Below is a small trained network, with its code and all its weights. Each question gives an input and a target symbol and asks what happens when units are switched off, that is, made to give their printed mean instead of their output.

import numpy as np


def w(rows, s, z=0):
    codes = np.array(rows[::2]) - 128.0
    scale = np.full(codes.shape[1], s)
    scale[-1] = z or s
    return codes * scale


def norm(h):
    return h / np.sqrt((h * h).mean(-1, keepdims=True) + 1e-5)


def f(y):
    return y / 2 * (1 + np.tanh(0.7978845608 * (y + 0.044715 * y**3)))


def softmax(a):
    e = np.exp(a - a.max(-1, keepdims=True))
    return e / e.sum(-1, keepdims=True)


def log_softmax(a):
    a = a - a.max(-1, keepdims=True)
    return a - np.log(np.exp(a).sum(-1, keepdims=True))


def net(x, mask):
    ids = ['γεζθμσψω'.index(c) for c in x.split()]
    T = len(ids)
    res = E[ids] + P[:T]
    r = norm(res)
    for j in range(2):
        rows = slice(4 * j, 4 * j + 4)
        q, k, v = (r @ M[0][rows].T for M in (Q, K, V))
        z = softmax(np.where(np.tri(T) > 0, q @ k.T / 4**0.5, -1e9)) @ v
        o = O[0][rows]
        res = res + np.where(mask[j], z, o[:, -1]) @ o[:, :-1]
    y = f(norm(res) @ A[0][:, :-1].T + A[0][:, -1])
    res = res + np.where(mask[2:6], y, B[0][:, -1]) @ B[0][:, :-1]
    return log_softmax(norm(res)[-1] @ U[:, :-1].T + U[:, -1])


Q, K, V, O, A, B = {}, {}, {}, {}, {}, {}
E = w([
[39,97,63,102,136,120],'γ',
[225,88,129,146,126,195],'ε',
[43,63,107,53,105,142],'ζ',
[169,147,90,193,133,107],'θ',
[72,15,84,142,163,209],'μ',
[174,212,176,172,31,64],'σ',
[75,110,89,111,213,15],'ψ',
[140,54,207,254,165,127],'ω',
],0.018)
P = w([
[68,204,176,116,44,155],'0',
[174,88,123,44,179,105],'1',
[174,134,134,65,188,106],'2',
[163,92,99,61,141,102],'3',
[184,74,124,131,149,95],'4',
[209,99,147,116,109,86],'5',
[159,93,93,51,71,92],'6',
[200,78,177,182,121,107],'7',
[179,56,135,140,93,92],'8',
[141,84,86,57,16,62],'9',
[151,61,138,133,58,104],'10',
[173,108,143,112,3,105],'11',
[136,65,146,145,6,114],'12',
[186,44,161,145,51,84],'13',
],0.0068)
Q[0] = w([
[18,110,75,169,239,144],'head 1',
[137,102,176,182,78,107],'head 1',
[63,227,126,148,102,126],'head 1',
[92,2,174,126,141,95],'head 1',
[118,42,162,193,134,75],'head 2',
[87,165,167,156,171,166],'head 2',
[173,71,75,135,92,77],'head 2',
[127,22,166,177,93,46],'head 2',
],0.0081)
K[0] = w([
[150,103,93,157,84,145],'head 1',
[142,114,125,166,132,179],'head 1',
[137,161,136,131,203,87],'head 1',
[143,165,121,200,28,190],'head 1',
[2,161,115,183,129,131],'head 2',
[219,121,132,138,133,67],'head 2',
[29,136,205,235,89,97],'head 2',
[112,129,148,137,34,160],'head 2',
],0.0099)
V[0] = w([
[153,220,56,195,67,195],'head 1',
[144,232,155,158,111,213],'head 1',
[63,111,121,201,147,61],'head 1',
[135,104,53,44,178,176],'head 1',
[109,144,250,189,2,175],'head 2',
[95,166,97,81,91,106],'head 2',
[120,92,123,155,157,202],'head 2',
[201,213,207,176,203,114],'head 2',
],0.0071)
O[0] = w([
[108,194,143,113,154,105,36],'head 1',
[139,149,117,95,64,82,1],'head 1',
[127,122,104,226,135,143,196],'head 1',
[119,176,179,158,127,147,61],'head 1',
[170,146,104,111,144,255,98],'head 2',
[233,166,60,127,62,86,83],'head 2',
[7,183,124,134,129,170,132],'head 2',
[110,69,133,80,176,90,35],'head 2',
],0.011,0.0027)
A[0] = w([
[188,79,56,138,209,79,84],'neuron 1',
[10,179,180,197,180,138,117],'neuron 2',
[29,142,254,102,135,138,155],'neuron 3',
[240,157,77,78,73,141,3],'neuron 4',
],0.0053,0.0041)
B[0] = w([
[167,120,113,132,189,171,255],'neuron 1',
[51,166,127,157,71,99,197],'neuron 2',
[140,49,131,55,77,22,177],'neuron 3',
[81,86,39,174,250,86,94],'neuron 4',
],0.011,0.0022)
U = w([
[157,178,89,186,73,115,54],'γ',
[133,114,220,45,77,106,246],'ε',
[119,188,66,198,156,170,2],'ζ',
[99,145,119,148,213,67,143],'θ',
[35,174,118,173,102,140,120],'μ',
[218,112,111,69,132,170,119],'σ',
[132,2,146,186,111,64,170],'ψ',
[53,72,141,133,175,186,140],'ω',
],0.0095,0.0027)

Each question gives the input, a string of symbols that net reads in full, and the target symbol t.
The units are the heads (4 rows each of Q, K, V and O) and the neurons (one row each of A and B). Each row of codes is followed by its name. A weight is (code - 128) times the scale printed after its matrix; where a second scale follows, it is the last column's (O, A, B and U).
mask holds one flag per unit, heads first, then neurons. A switched-off unit (its flag False) gives its mean, the last column of its rows in O or B, instead of its output. The means were averaged over made-up inputs and are rounded, as every weight is.
A unit's drop is (log p(t) with every unit on - log p(t) with that unit switched off) / (log p(t) with every unit on - log p(t) with every unit switched off).
The circuit of an input: a set's keep is (log p(t) with only the set's units on - log p(t) with every unit switched off) / (log p(t) with every unit on - log p(t) with every unit switched off). Starting from all 6 units, units are removed one at a time, each time the one whose removal leaves the highest keep (on an exact tie, the one counted first), for as long as the keep stays at least 0.8.
units of the circuit, in order: the units of the circuit, biggest drop first
top k neurons: the k neurons with the biggest drops, biggest first
which heads matter: for each layer, one digit per head in row order, 1 if its drop is at least 0.15 and else 0, layers parted by /
drop when u is switched off: that unit's drop, to one decimal
input ψ ψ θ, target ψ: units of the circuit, in order => head 2
input ψ ω ψ ε σ σ ε ψ ψ ψ σ σ ψ, target σ: units of the circuit, in order => head 2; neuron 1
input μ μ ψ ω ε ε ζ ω θ, target μ: units of the circuit, in order => head 2; neuron 2
input σ σ ω γ, target σ: units of the circuit, in order => head 2; head 1
input ω μ ε ε σ, target ε: units of the circuit, in order => head 2; neuron 3; head 1
input ψ ψ ω σ, target ψ: units of the circuit, in order => head 2; head 1
input μ σ γ ψ ζ μ ψ, target μ: which heads matter => 01
input ω ε ω ω ω ω, target ω: which heads matter => 01
input ε μ μ ψ ε ψ σ ω ζ, target ε: which heads matter => 10
input μ ε ε, target ε: which heads matter => 11
input ψ ψ μ, target ψ: which heads matter => 01
input ζ μ ψ ψ, target ζ: top 2 neurons => neuron 3; neuron 1
input ω ψ ε ψ ε γ ω ω ψ ψ ω ε, target ω: drop when head 1 is switched off => 0.1
input ζ ψ μ ψ ψ, target ζ: drop when head 2 is switched off => 0.8
input μ ω ε ψ ψ ψ ω, target μ: units of the circuit, in order => head 2
input ω ω ε ψ μ ζ ε ψ ψ ω, target ω: drop when neuron 3 is switched off => -0.2
